Below is a small trained network, with its code and all its weights. Each question gives an input and a target symbol and asks what happens when units are switched off, that is, made to give their printed mean instead of their output.

import numpy as np


def w(rows, s, z=0):
    codes = np.array(rows[::2]) - 128.0
    scale = np.full(codes.shape[1], s)
    scale[-1] = z or s
    return codes * scale


def f(y):
    return np.maximum(y, 0)


def softmax(a):
    e = np.exp(a - a.max(-1, keepdims=True))
    return e / e.sum(-1, keepdims=True)


def log_softmax(a):
    a = a - a.max(-1, keepdims=True)
    return a - np.log(np.exp(a).sum(-1, keepdims=True))


def net(x, mask):
    ids = ['αβγδεζηλμξπστφψω'.index(c) for c in x.split()]
    T = len(ids)
    res = E[ids] + P[:T]
    u = 0
    for l in range(2):
        r = res
        for j in range(3):
            rows = slice(2 * j, 2 * j + 2)
            q, k, v = (r @ M[l][rows].T for M in (Q, K, V))
            z = softmax(np.where(np.tri(T) > 0, q @ k.T / 2**0.5, -1e9)) @ v
            o = O[l][rows]
            res = res + np.where(mask[u + j], z, o[:, -1]) @ o[:, :-1]
        u += 3
        y = f(res @ A[l][:, :-1].T + A[l][:, -1])
        res = res + np.where(mask[u : u + 12], y, B[l][:, -1]) @ B[l][:, :-1]
        u += 12
    return log_softmax(res[-1] @ U[:, :-1].T + U[:, -1])


Q, K, V, O, A, B = {}, {}, {}, {}, {}, {}
E = w([
[115,77,246,187],'α',
[131,151,132,160],'β',
[107,186,133,87],'γ',
[101,136,177,150],'δ',
[66,142,214,116],'ε',
[109,195,124,142],'ζ',
[62,98,205,155],'η',
[146,190,167,137],'λ',
[242,53,172,61],'μ',
[83,165,249,75],'ξ',
[81,156,100,140],'π',
[73,68,170,122],'σ',
[63,155,100,103],'τ',
[21,123,115,82],'φ',
[54,137,93,19],'ψ',
[61,34,123,170],'ω',
],0.016)
P = w([
[120,156,91,188],'0',
[98,144,130,4],'1',
[102,110,143,52],'2',
[105,110,125,47],'3',
[108,113,131,72],'4',
[111,80,159,96],'5',
[129,105,155,134],'6',
[125,117,127,110],'7',
[110,101,124,79],'8',
[129,105,153,105],'9',
[140,112,142,116],'10',
],0.014)
Q[0] = w([
[65,55,83,103],'L0H0',
[184,194,128,47],'L0H0',
[189,253,51,211],'L0H1',
[170,141,108,168],'L0H1',
[104,134,150,90],'L0H2',
[95,143,93,141],'L0H2',
],0.014)
K[0] = w([
[104,8,130,75],'L0H0',
[140,215,148,109],'L0H0',
[31,247,120,214],'L0H1',
[64,193,102,237],'L0H1',
[59,185,141,228],'L0H2',
[2,84,105,104],'L0H2',
],0.01)
V[0] = w([
[111,79,198,97],'L0H0',
[117,224,11,254],'L0H0',
[10,151,155,111],'L0H1',
[14,206,168,255],'L0H1',
[221,161,157,202],'L0H2',
[207,211,243,68],'L0H2',
],0.0078)
O[0] = w([
[126,173,149,126,199],'L0H0',
[73,82,104,120,2],'L0H0',
[169,238,255,53,186],'L0H1',
[79,153,185,61,9],'L0H1',
[97,151,8,214,42],'L0H2',
[134,212,118,123,35],'L0H2',
],0.0086,0.0081)
A[0] = w([
[114,68,204,89,70],'L0N0',
[83,172,118,152,179],'L0N1',
[164,148,161,55,253],'L0N2',
[197,233,156,89,100],'L0N3',
[2,101,144,184,154],'L0N4',
[221,229,109,109,159],'L0N5',
[154,164,110,119,88],'L0N6',
[125,92,101,143,136],'L0N7',
[156,137,239,203,198],'L0N8',
[154,142,64,94,197],'L0N9',
[180,104,132,125,202],'L0N10',
[193,159,76,149,207],'L0N11',
],0.0096,0.0047)
B[0] = w([
[234,107,102,118,220],'L0N0',
[156,227,166,86,134],'L0N1',
[68,130,215,136,251],'L0N2',
[191,14,108,146,209],'L0N3',
[50,61,32,131,154],'L0N4',
[85,86,115,126,176],'L0N5',
[249,192,115,115,133],'L0N6',
[103,52,177,191,154],'L0N7',
[97,151,99,17,229],'L0N8',
[75,179,194,145,144],'L0N9',
[27,132,137,107,178],'L0N10',
[1,105,183,136,156],'L0N11',
],0.0061,0.015)
Q[1] = w([
[144,32,50,120],'L1H0',
[105,93,254,116],'L1H0',
[202,182,106,176],'L1H1',
[138,114,113,165],'L1H1',
[219,123,63,231],'L1H2',
[126,112,101,61],'L1H2',
],0.009)
K[1] = w([
[141,207,172,90],'L1H0',
[17,57,69,189],'L1H0',
[145,189,211,14],'L1H1',
[98,103,185,101],'L1H1',
[171,30,164,207],'L1H2',
[62,65,73,1],'L1H2',
],0.0072)
V[1] = w([
[122,62,203,124],'L1H0',
[18,94,49,121],'L1H0',
[146,63,131,74],'L1H1',
[129,254,218,98],'L1H1',
[241,11,154,252],'L1H2',
[254,176,189,173],'L1H2',
],0.0093)
O[1] = w([
[11,66,150,85,178],'L1H0',
[130,200,92,76,221],'L1H0',
[24,212,200,58,172],'L1H1',
[173,93,168,253,2],'L1H1',
[53,134,73,60,100],'L1H2',
[104,14,69,133,66],'L1H2',
],0.008,0.03)
A[1] = w([
[77,212,202,176,145],'L1N0',
[127,133,130,83,38],'L1N1',
[181,132,128,69,45],'L1N2',
[199,109,158,218,89],'L1N3',
[137,159,89,114,99],'L1N4',
[80,131,215,105,128],'L1N5',
[101,170,85,67,62],'L1N6',
[140,136,92,59,48],'L1N7',
[77,144,102,140,185],'L1N8',
[210,186,89,122,3],'L1N9',
[130,6,147,184,16],'L1N10',
[220,176,172,221,168],'L1N11',
],0.011,0.0047)
B[1] = w([
[145,11,104,41,178],'L1N0',
[61,108,116,149,194],'L1N1',
[64,149,80,159,179],'L1N2',
[56,84,74,246,143],'L1N3',
[92,58,161,134,155],'L1N4',
[182,132,95,159,236],'L1N5',
[157,93,116,218,255],'L1N6',
[105,87,121,151,217],'L1N7',
[227,201,206,79,164],'L1N8',
[62,182,255,215,146],'L1N9',
[7,216,124,175,134],'L1N10',
[165,163,26,98,160],'L1N11',
],0.0073,0.053)
U = w([
[178,129,74,131,238],'α',
[34,225,176,194,26],'β',
[171,71,64,184,131],'γ',
[168,140,86,129,200],'δ',
[151,10,104,222,8],'ε',
[117,254,92,86,77],'ζ',
[192,41,58,129,71],'η',
[120,163,73,210,132],'λ',
[116,152,93,129,213],'μ',
[104,72,137,238,3],'ξ',
[111,195,177,80,155],'π',
[148,102,162,84,146],'σ',
[156,167,98,22,173],'τ',
[173,25,126,120,126],'φ',
[105,59,202,159,198],'ψ',
[78,87,75,86,120],'ω',
],0.0073,0.0051)

Each question gives the input, a string of symbols that net reads in full, and the target symbol t.
The units are the heads (2 rows each of Q, K, V and O) and the neurons (one row each of A and B). Each row of codes is followed by its name. A weight is (code - 128) times the scale printed after its matrix; where a second scale follows, it is the last column's (O, A, B and U).
mask holds one flag per unit, layer by layer, with each layer's heads first. A switched-off unit (its flag False) gives its mean, the last column of its rows in O or B, instead of its output. The means were averaged over made-up inputs and are rounded, as every weight is.
A unit's drop is (log p(t) with every unit on - log p(t) with that unit switched off) / (log p(t) with every unit on - log p(t) with every unit switched off).
The circuit of an input: a set's keep is (log p(t) with only the set's units on - log p(t) with every unit switched off) / (log p(t) with every unit on - log p(t) with every unit switched off). Starting from the 12 units with the biggest drops (on a tie, the unit counted first), units are removed one at a time, each time the one whose removal leaves the highest keep (on an exact tie, the one counted first), for as long as the keep stays at least 0.8.
units of the circuit, in order: the units of the circuit, biggest drop first
most important unit: the unit with the biggest drop
k most important neurons: the k neurons with the biggest drops, biggest first
top k neurons in layer l: the k neurons of layer l with the biggest drops, biggest first
which heads matter: for each layer, one digit per head in row order, 1 if its drop is at least 0.15 and else 0, layers parted by /
input ψ λ λ, target ψ: units of the circuit, in order	[L1H0 L0H1 L1H1 L1N6]
input π ζ ω σ β γ η α ω ω, target π: which heads matter	111 / 101
input ζ ω β λ ψ φ ω λ ω λ ζ, target ζ: top 2 neurons in layer 1	[L1N11 L1N6]
input ξ ω ω λ ω ω ψ τ, target ξ: units of the circuit, in order	[L1H2 L1H1 L0H1]
input ω ε β α ψ ψ ω, target ω: units of the circuit, in order	[L0H0 L0N4 L1H1]
input ε ψ ψ ω ω τ φ, target ε: units of the circuit, in order	[L1H1 L1H2 L0H1]
input β ω β τ γ β μ β ω ω, target ω: units of the circuit, in order	[L0H1 L1H2]
input λ ζ γ, target λ: most important neuron	[L1N11]
input ψ β ω ω β ω η ω ω η β, target ψ: which heads matter	011 / 111
input γ β γ ω ξ η, target γ: which heads matter	111 / 111
input τ β ω ψ τ λ ψ ω ω γ, target τ: top 4 neurons in layer 1	[L1N6 L1N0 L1N11 L1N7]
input ω π ω β ω μ η, target ω: which heads matter	000 / 011
input φ ω ω ε ω ω μ, target ω: 2 most important neurons	[L0N11 L0N10]
input λ ω ω ξ ω ψ ω η, target λ: 4 most important neurons	[L0N1 L1N3 L1N11 L1N9]
input β π ω β ζ ω λ ω φ, target β: top 2 neurons in layer 1	[L1N9 L1N0]
input β τ β ω ω ψ, target β: 3 most important neurons	[L0N4 L1N9 L1N0]
input μ ω γ β β ω ψ ω ω τ λ, target ω: most important unit	L0H1
input ξ ω ω φ φ τ, target ξ: which heads matter	011 / 111
input β β ω ω β ω μ ω β α, target ω: which heads matter	010 / 011
input φ ω α ω ω β ζ ω ψ σ, target φ: which heads matter	111 / 111
input β ω ψ ω β ω β β ω β, target β: most important unit	L0H0
input ζ ω ψ ω, target ζ: which heads matter	111 / 111
input π η ω τ β π, target π: which heads matter	111 / 101
input ζ α ω σ τ γ η φ ω ψ ξ, target ζ: top 4 neurons in layer 1	[L1N11 L1N6 L1N9 L1N7]
input ψ ω ψ η ω ω σ, target ψ: which heads matter	011 / 111
input β ω β η, target β: which heads matter	101 / 110
input ω ω ψ β ω ζ λ, target ω: which heads matter	101 / 010
input ε ω τ ψ, target ε: which heads matter	010 / 111
